Below are the code and all the weights of a small trained network. Each question names an input and a class and asks about switching units off, where a switched-off unit gives its printed mean instead of its output.

import numpy as np


def w(rows, s, z=0):
    codes = np.array(rows[::2]) - 128.0
    scale = np.full(codes.shape[1], s)
    scale[-1] = z or s
    return codes * scale


def norm(h):
    return h / np.sqrt((h * h).mean(-1, keepdims=True) + 1e-5)


def f(y):
    return np.maximum(y, 0)


def log_softmax(a):
    a = a - a.max(-1, keepdims=True)
    return a - np.log(np.exp(a).sum(-1, keepdims=True))


def net(x, mask):
    res = np.array(x, float).reshape(1, 2) / 4 @ E
    u = 0
    for l in range(2):
        y = f(norm(res) @ A[l][:, :-1].T + A[l][:, -1])
        res = res + np.where(mask[u : u + 6], y, B[l][:, -1]) @ B[l][:, :-1]
        u += 6
    return log_softmax(norm(res)[-1] @ U[:, :-1].T + U[:, -1])


A, B = {}, {}
E = w([
[58,171,58,67,68,123,62,4],'x0',
[215,133,83,3,79,233,178,155],'x1',
],0.011)
A[0] = w([
[156,112,165,118,124,182,118,191,78],'L0N0',
[90,119,78,118,102,136,130,8,151],'L0N1',
[94,115,176,233,137,80,112,181,110],'L0N2',
[87,168,112,171,126,98,77,65,103],'L0N3',
[15,123,128,234,95,107,103,57,1],'L0N4',
[88,131,153,174,165,88,96,152,151],'L0N5',
],0.013,0.0034)
B[0] = w([
[165,141,163,180,137,93,98,192,200],'L0N0',
[120,128,159,50,136,139,50,124,232],'L0N1',
[107,120,38,83,61,229,134,81,251],'L0N2',
[164,79,224,136,157,79,174,183,210],'L0N3',
[145,151,30,106,235,41,141,142,239],'L0N4',
[88,145,250,222,66,160,125,132,213],'L0N5',
],0.018,0.012)
A[1] = w([
[136,115,157,168,125,111,115,136,122],'L1N0',
[124,141,79,194,75,150,220,53,48],'L1N1',
[120,79,202,51,127,125,142,80,79],'L1N2',
[102,150,108,81,65,203,52,79,3],'L1N3',
[168,141,161,145,132,38,174,62,27],'L1N4',
[5,92,147,183,52,213,87,73,69],'L1N5',
],0.021,0.0024)
B[1] = w([
[154,123,112,93,118,155,166,136,157],'L1N0',
[130,50,210,168,122,129,149,95,205],'L1N1',
[109,142,93,199,95,162,174,115,190],'L1N2',
[52,209,193,95,89,161,124,123,243],'L1N3',
[135,143,101,33,135,149,71,111,154],'L1N4',
[135,6,127,160,199,79,174,72,249],'L1N5',
],0.023,0.017)
U = w([
[100,13,196,190,141,124,185,58,215],'0',
[117,137,109,41,224,50,88,133,207],'1',
[250,127,142,146,108,153,160,251,212],'2',
[30,218,181,106,51,188,127,90,189],'3',
[130,124,95,164,77,122,118,129,31],'4',
[139,127,120,154,86,114,113,122,3],'5',
[140,147,123,168,122,134,132,109,30],'6',
],0.014,0.0049)

Each question gives the input, the list of numbers given to net, and the class t.
The units are the neurons (one row each of A and B). Each row of codes is followed by its name. A weight is (code - 128) times the scale printed after its matrix; where a second scale follows, it is the last column's (A, B and U).
mask holds one flag per neuron, layer by layer. A switched-off neuron (its flag False) gives its mean, the last column of its row in B, instead of its output. The means were averaged over made-up inputs and are rounded, as every weight is.
A unit's drop is (log p(t) with every unit on - log p(t) with that unit switched off) / (log p(t) with every unit on - log p(t) with every unit switched off).
The circuit of an input: a set's keep is (log p(t) with only the set's units on - log p(t) with every unit switched off) / (log p(t) with every unit on - log p(t) with every unit switched off). Starting from all 12 units, units are removed one at a time, each time the one whose removal leaves the highest keep (on an exact tie, the one counted first), for as long as the keep stays at least 0.8.
units of the circuit, in order: the units of the circuit, biggest drop first
k most important neurons: the k neurons with the biggest drops, biggest first
top k neurons in layer l: the k neurons of layer l with the biggest drops, biggest first
drop of u: that unit's drop, to one decimal
input [-8,4], class 2: most important neuron -> [L1N5]
input [0,3], class 2: units of the circuit, in order -> [L0N2; L1N3; L1N5]
input [6,1], class 3: 4 most important neurons -> [L1N5; L0N1; L1N2; L0N0]
input [-1,8], class 2: 2 most important neurons -> [L0N2; L1N3]
input [7,0], class 1: top 2 neurons in layer 0 -> [L0N2; L0N4]
input [1,5], class 3: top 2 neurons in layer 0 -> [L0N4; L0N3]
input [-2,8], class 2: 3 most important neurons -> [L0N2; L1N3; L1N5]
input [0,6], class 2: 4 most important neurons -> [L0N2; L0N1; L1N3; L1N5]
input [1,4], class 3: 2 most important neurons -> [L0N4; L0N3]
input [3,0], class 1: 2 most important neurons -> [L0N2; L1N3]
input [8,0], class 1: drop of L0N4 -> 0.8
input [2,6], class 3: drop of L0N4 -> 0.7
input [2,-7], class 1: drop of L0N4 -> 1.1
input [3,-3], class 1: units of the circuit, in order -> [L0N4]
